Each row is followed by its class.
[ -1 -16   8   1  -6  -5   0 -10  11  14   6 -14   1  -1   3  -9   3  -3
  -3  -1   8   5  15 -19   5   8  -2  -3   7  -1   4   2 -11  -2  -1   1
  14 -12  -4  12  -3   4   2   1  -5  -2   1 -14  -9  -8  10   0  -5  -9
   4   5   3  -8  -1  12  -4   4   8]
NR
[ -1  44 -15  -4   0 -31   0  -4  -4   4   4 -23  -6 -11   1 -10 -17   2
 -53 -26  19   5  24 -23   8   2  27  14   8 -16  11  17 -27  48 -11   6
  16 -25 -14  14  10  -4  -8   0   4  -5  14  -2 -16  30  21 -14   9  12
 -14 -48  -6  16  -5   4 -11  -9   8]
FH
[ -4  27   2   9   9 -43  10 -12   4  35   0 -18  -2   3   0  20  14  28
 -24 -15   0   0  28  -2  10  -2  19   7  -2   6   2   6   3  32  -1  -6
  -5 -17 -11  16  -3  -5  -6  -2   2  -8  -2  -1 -15   1  14   1   3 -22
 -15 -11   6   2   1 -11   2 -19   0]
FH
[-16  34  -9   6   8 -28   3   0 -19  10  -3   4 -10   7  -5 -18  13  27
 -27 -37   7  -1  40 -20  22 -15  19   1  -3   1  15  22   7  29  -6  -9
  13   0  -4   3  -4 -10 -15  -4   0 -23   7 -15  -1  32  23  -1  17 -14
 -24 -38 -16   7  -4  -9 -17 -17  -7]
BF
[-15  12 -15  19   2 -11  -1 -26  11   9 -13 -12   3 -15  -3 -20 -15   2
 -11 -16  23  -7   4 -50  14 -11  26   7 -15   7  14   4  23 -10  -2 -13
   0 -16   4  10   4  -1   6  -6 -11  -2   0 -12  -5  37  19  36  -7 -20
 -11  -4   2   5  -2  28 -14 -22  16]
LL
[ -6  -5 -20  22  -2 -25  -1  -9  -2  12   3   6   6 -16  -3  -5 -14   8
  -2 -11   9  -4  13 -22  12   9  24  -3  -6  -3   3  -7 -14 -13  -4 -16
  18  -9  10  -3  -2   2  -1  -6  -2   2   3  -1  13   7 -15   7   1  -8
   2   7  15   4   0  15  -1 -12  -3]
GZ
[-14  14  -4   8  -8 -15  -1 -21   1  13  -8 -16  -7  -7 -12  40  -5  12
 -21  -8  12   4  -6 -18  17  14   1  16  -7   2   9  15  13   8   0 -27
  -9 -22   1   6  -6   5 -11  -6  -2 -11   3 -25 -15  10   9  20  17 -29
 -16   7  -8   7 -11  16  -1 -10   1]
BF
[-10  -6  14  -9  -6   6  -2   2 -20 -11  -1  19   8  13   6 -37  10  14
  15   7   0   7  17   3  -7 -12 -13  -4  12   0   7  -9  -4  -4  -5   7
   5   8   8  -8   7  -3   2   6   5  -4  -3  -4  11  10   9  -9  14  17
  12 -31 -30   4   5  -7 -13   2 -11]
QT
[-16  23 -12  15  10 -31  -7 -48  11  10   0 -11  -8  -7  -1  12 -25   1
 -31 -38  15  -4  11 -33   2  -5  27   3  -3   8  12   9   7   2   9 -13
  -7 -22  -3  12  13   0   2  -1   2  -7   2  -5   2  31  16  24   0 -12
  -9 -11   4  13  -2  28  -1 -14  12]
QT
[-15  20  11  -7   2 -24   5 -13   6 -14  -3   4   1   3   4  46  -9   7
 -16   2   6  -7   1  13 -13  -3   3  -4   1  17   4   5  -4   1  12 -10
 -26  -9  -9   4  10  -3   5  -4   2   2   2  13 -16  11  -2  -8   5  -3
   0   0  -5  10  -3   5   3   1 -10]
LL
[-12   3  -3   2   0 -32  -7 -12   0  -4 -10   2  -6  -8   3  14 -12   9
  -8   3  10   2   4  -7   0  -4  13   6  -5   1   7   9   2   3   3 -12
   0   3  13 -11  -3  -4 -14  -9   3  -3   0 -11  -4  22  -2  23   2 -15
  -3 -11  -9   7   0  -5  -9 -15   0]
FH
[ 30   7  -7  -1  -2  10  -1  32   0   5   2 -10   4  -3   6 -27   0 -17
  -3   4  -1  -8 -15   8  -3  -2   7  -3   0 -14  -7  10  -5  12   3  20
  12   8  -4   9  -9  -3   9  11   7   5   3  16   3 -19  -7  -2 -11  15
   4   0  15   3   5  -1   0   6   9]
DR
[  7 -18  13 -17  -7  16  -6  10  15 -22  11  18  -1   4   1 -23   0 -21
  24  15  -8  -2 -12  15 -13  -5 -20  -8  10   8   2 -16  -7 -37   7   4
   4  12   3 -11   9   0  18   1  -1  10  -6  18  -4  -5  -4  -8  -5  26
  29   1   2   3   9  13   5  11   8]
QT
[ -8  -9  14  -2  -8 -20   1 -16   5  17   2  -5  -2  -3  -3 -16   9  10
   8  -2  -1   5  26 -10  -9 -10  -2   3   9  -3  -5 -13 -12  -9  -1   0
  13  -5   1  -5  -8   6   9  -8  -5  -3  11  -3 -15   2  -3   0 -13  -5
   4 -12   1  -9   2   3  -9  -8 -10]
NR
[-10  16  -9  11   8 -36  17  -9  -3  17   0 -11  -7  -6 -14  37   7  37
 -24 -27  11  -1  20  10   5  -2  29   7  -6  12   2  19  15  29  -8 -10
 -27 -17 -12  56  -5  -9  -1   3   2  -8   0   4  -2  10   7  -5   7 -23
 -22  11   3   6   1  -7   4  -8  -6]
BQ
[ -7  47 -33  12  18 -30  -1 -23  20  -7   2 -17 -10 -17 -10  62 -40 -17
 -35 -15  14 -18 -17 -14   8  -4  49   9 -10  14  11  26   4  14   7 -10
 -20 -29   0   7  11 -14  -1  -3  -1   0 -10  13  -9  37  -4  21  -5 -11
 -19   6  18  29  -3  21  20 -30  10]
LL
[-48  23 -20  30  -4 -42  -1 -51 -18  27 -11 -19 -12 -17 -16  12 -19  29
 -39 -40  24  13  42 -58  36  10  35 -17  -8  -4  31  14  -1  28 -12 -30
   2 -22  -2   5   5   8 -18  -4  -8 -22   7 -34   7  50  19   2  14 -34
 -14 -18 -20  13  -7  18 -14 -25  -8]
DR
[-22   3  -9   2 -10 -34   4 -31   4  13   1   5  -8  -7  -8  24 -15  19
 -25 -19  25   2  18 -16  -1   7  12 -12  -4   5   7  10  -6  18   8 -15
  -9 -30 -12   5   1   1  -9   3  -1  -6  -8  -5  -6  15  11   7   8 -21
  -1  -5  -7   9  -7  12  -5   5  -3]
BF
[ -7  21 -18  18  11  -3   1   4 -15  -5 -10 -13 -11 -11  -4  34  -5  17
 -20 -10 -14  -4   3  -9  36   4  17  -1 -11   4  17  29   9  20  -5 -14
  -6  -1  -8   2  -1   7 -13 -10  -3 -14   5 -15   5  11  -6  -6  -3 -23
 -14   8   4  10  -8 -15  -1 -17  -6]
BF
[ -1  -6   3  -5   0 -19   0 -12  -8   5  -6  25  -1   9  -3 -54  16  28
  13 -20  19   0  41   3 -22 -15  12   1  -1   2  -7  -9 -11  15  -3   8
  -1  -2 -17  -4  10  -4   4  12   4  -3  -6   0  16  11  14  -3  12   4
  -8 -34 -10  10   5  -1 -14  22  -1]
BQ
[-22  16 -16  16   5 -50  -1 -22   7  15  -6   2  -9 -16   3  31 -23  35
 -26  -6  15   8  18 -10   2 -11  40  -3  -9  -2   9  -6 -21  25 -32 -20
  14   1  10 -18   6   0 -23 -14   6   3  -2  -2   4  20 -13  -5   9 -12
  -9 -30  -6  16  -7 -12 -13 -25 -12]
BQ
[  0  21   1  -1   8 -15   4   3 -11   0  -3 -20  -2   9   1  23   5  12
 -22 -12  -6   1  12  14  11   3   5  -1   3   3   5  20  -3  26   2  -1
  -7   1 -19  -2   6 -11 -12  -4  12 -16   4 -10 -12   8  13 -13  12  -7
 -22 -16  -7  -1  -1 -14  -2  -9  -9]
BF

Each row is followed by its class. Each block has new classes.
[-10  14   8 -17  90  24 -43 -12 -31 -13 -21   6  -1   9 -32  13 -89  -1
 -22   1   1 -17 -38  -2 -12  -7 -23 -17  25  10 -24  11  42 -15  -9  -2
  24   7 -27 -25 -26  -9  -5   5   6   8  11 -73 -50  -5  31  -5  -7   7
  -1 -27  -1   1  -5  36  29 -12 -31]
(91)
[ 19 -32  14  -1  -2  13 -53  -7 -29  -4 -23  -1 -31   5   4  19 -12   2
  -9  -6 -33 -18  -8   7  -8 -19 -15  -8  28   4 -14  15   5  -6   6 -10
  11   9 -11 -11  -7 -12 -21   1   4   3   9 -63 -15 -19 -12  -9 -11  22
  -3  -3   4  -7 -20  13  37 -14 -11]
(91)
[-11  22   6  -6  -7  -1  26  -4  -8 -27  -9  -7   6   1  -2  14 -14   2
  -7  11   0 -14 -13   1   0   6 -16  13   8   4  -4   0  22  10   0  -2
 -12   4 -27 -18  -9 -17   9   1   2  16   4   7 -14   9  13 -23 -19  15
  -9 -38   8   6  -7  13  16 -10  -3]
(86)
[-17  41   5  11  -1  12   1  -2 -10 -21 -16   5  15   4   2   1 -26   5
  -7   1   1   0  -7  55  -2   7 -17 -13  12  19  -2  -5  32  15   0  -1
   8   3 -21 -17  -7 -11  11 -11  11  15   5   7 -29  22   5 -20 -11   6
 -10 -26  10  -3 -13  13  -3 -16  -4]
(86)
[-17  46   1 -29   4  20 -12  19 -24 -20   2  48   2  21  -4  -2   0   8
   0   5   5   1  15  -7  -2   3  -2 -40   0   3  25  14 -22  -4  -7  -3
   7  25  -4  -6   7  -7  -1  -5   4   5  -7 -11 -27  19  -2  25   9   7
 -11  30   0  -5 -19   9  39  -6 -30]
(84)
[ -8  32  33  -8  -9  11  22   5  -8 -24  -4   2   9   6  -4 -25 -25   6
  13   0  -4   1 -12   5  -1  15 -28  -3 -16   3   5  11  42  24  -4  -1
  -1   5 -23 -15  -6  -7   9  -4 -14   6   0   8 -20  12  14 -23  -5   6
  -7 -15   6  -2  -1  22  -7  -7  -7]
(86)
[-13  28  -4  -9  -6   9  41   5   1 -25 -11 -19   9   8  -2  25 -32   3
   8  -3   1  -8 -23  -3  -6   8 -35  19   4   8   0  15  37  21   2  -8
  10  16 -36 -32  -8  -7  21  20  -1  21  15  -2 -25  15  18 -20  -9  -1
 -14   4   8 -14  -2  29  27  -8  -7]
(86)
[ 41   1  10 -17   3  12 -17   2 -24  -4 -22 -17  -8   5   9  12 -24  -2
 -23   5  -7  -5  -9  -9  -6   6 -15 -40  26  15 -14   3  30  -6  -2  -4
   8   5  -7  -9   3  -6 -18   2  -2 -10   8 -52 -22  -9   2  -5  -3   2
 -29 -11   0 -11 -18  18  -5 -18 -17]
(91)
[ 11 -20  11  -4   8   8 -45  -8 -23  11 -16  -7   6  -2  14  22 -24   1
 -27 -28 -12 -16 -15   4 -12  -8 -10 -13  15   1  -5   4  -4  -8   2  -4
  37  -9   6   7 -19 -18 -14   0  -5 -21   5 -56  -7 -20   8  -2  -6   4
   7 -29  -2  -5 -19  -3  -2  -2  -3]
(91)
[ -3   2   7 -14  -4  -1  44   1  -5 -30  -9   1   6   6  -2  19 -30   2
   3  10   3   1 -17   4  -5   7 -15   9  10   4  -8  14  37  23  -4   1
   3  -7  -9 -23  -2  -3   2  -6   6   2  12   4 -16   5   4 -19 -18   7
 -14 -26   0   2  -4  41   3 -12 -11]
(86)
[-22  40   9 -16  -1  40  57   6  -5 -38 -11   5  14  -1   9  20 -16  -1
   4   4   3  -6 -14   6  -7  14 -21  -9   0   4   2   7  25   7 -16   2
   8   2 -13 -31  -2  -6  21  -3   1  10  -7  11 -17   5  -8 -22 -11  12
 -26 -53   4   1  -1  27   6 -23  -2]
(86)
[-25  31  -2  -9  -4   5  62  14 -13 -27  -3  -3   8   4   4  12  -6   0
  14   5   8   7  -2   3   3  13 -10  -9  -5  19  -5  27  28  27   0   2
  -2   1  -4 -20  -7   3   4  -4   9  -8   2  25  -2   6   2 -22 -14   2
 -16 -26   4  -6   4  16  -1 -14  -1]
(86)
[ 16  -4   8  -7   9   4   9  31 -22 -25  25  24 -16   4  21   0  17   0
   4  11   4  -2   9  -2  10  -5  11  -7   7  -4  -4  37   5  -8   0  -4
  -2   8  25 -10   3   5 -24   0   7  -3   5   0  13 -17 -17   9   3 -11
  -4  54  -7  -5   2  12   7  -1 -18]
(84)
[ 24  12   5 -15  17  49 -27   7 -23  -8 -19   6 -22  11  12   1 -20   1
 -15  -3  -9  -1 -36 -10 -17   4 -19 -24  23  11 -17  17  36   2   0  -5
   6   7 -23 -35  -7  -9  -5   2  -4 -17   9 -61 -36 -24  18  11   1  -1
  -8 -12  -7   6 -26  27 -10 -11 -22]
(91)
[ 18   1   5 -13  14  10 -26   7 -21  -2 -14   7 -25  13  12   1  -8   6
 -11  -7  -8  -3 -11  -6 -12   4 -25 -29  17  14 -12  10  27  -4  -5  -5
   9   7  -4 -11  -1   6 -15   0  -7 -15   1 -56 -28 -18  -1   3   0   3
  -1  -5  -8   2 -15  17  17 -15 -18]
(91)
[ 19 -29   4 -10  -5   3 -43  -2 -22   3  -1   0 -17  20 -12  20   1  -3
 -15 -14  -8  -6  -5   6   4 -14  -3  11  16  11 -25  14  20 -17  -2  -8
   6  16  11  -6 -19  -6 -22   7  -5  -1   0 -48 -12 -19   5   9  -8   1
   8  13  -1 -16 -16   9  39  -9 -12]
(91)
[ 19   2  12 -10  10   5  -5   8 -25 -28 -11   4  -9  25  -5  23  -6   1
  -9  -1  -1 -11 -21   2   4   5  -7   8  11   7  -8  24  34   6   0  -6
   4  -2   0 -12  -9  -2 -13 -29   7   7  11 -31  -9 -26   6 -10  -1   4
  -2 -11  -2 -14 -19  20  12  -1 -18]
(91)
[ 58  75 -18 -18   7 -16  90  66  28 -90 -11   3 -37  10  15 -21  25   9
  27  15   7  60 -90   2  -3  32 -16  54   4  -4   0  80  90  72 -30  -6
 -28 -17   7 -56  14  41 -14  -3  27   7   3  88  -2 -16 -29 -25  24   7
 -21  10  -7 -13  27  90 -85 -11 -60]
(86)
[-35  51   9  -9  15  38 -42  18 -50 -16  15  20   9  21 -18 -22 -26   9
  -9  -2   2  -1   9 -10 -19   3 -13 -57  10  22  -8  21  10 -15  -9   1
  23  43 -20 -22 -20 -14   3  -9  12 -29  -3 -44 -52  15   2  21 -21  -1
  -8  38  -2  -1 -37  -3  19 -25 -24]
(84)
[-13  66  12 -15  -3   6  86  12  -9 -51 -25  -2  40  10  16   6 -31  14
   0   0   0  22 -24 -29  -2  19 -27   7   1  14  -5  26  64  28  -9   0
   4   1 -36 -40 -13 -11  25  -3  -3   9   2   9 -27  12   5 -42  -7   7
 -23 -34  -2   2   3  40 -14 -17  -5]
(86)
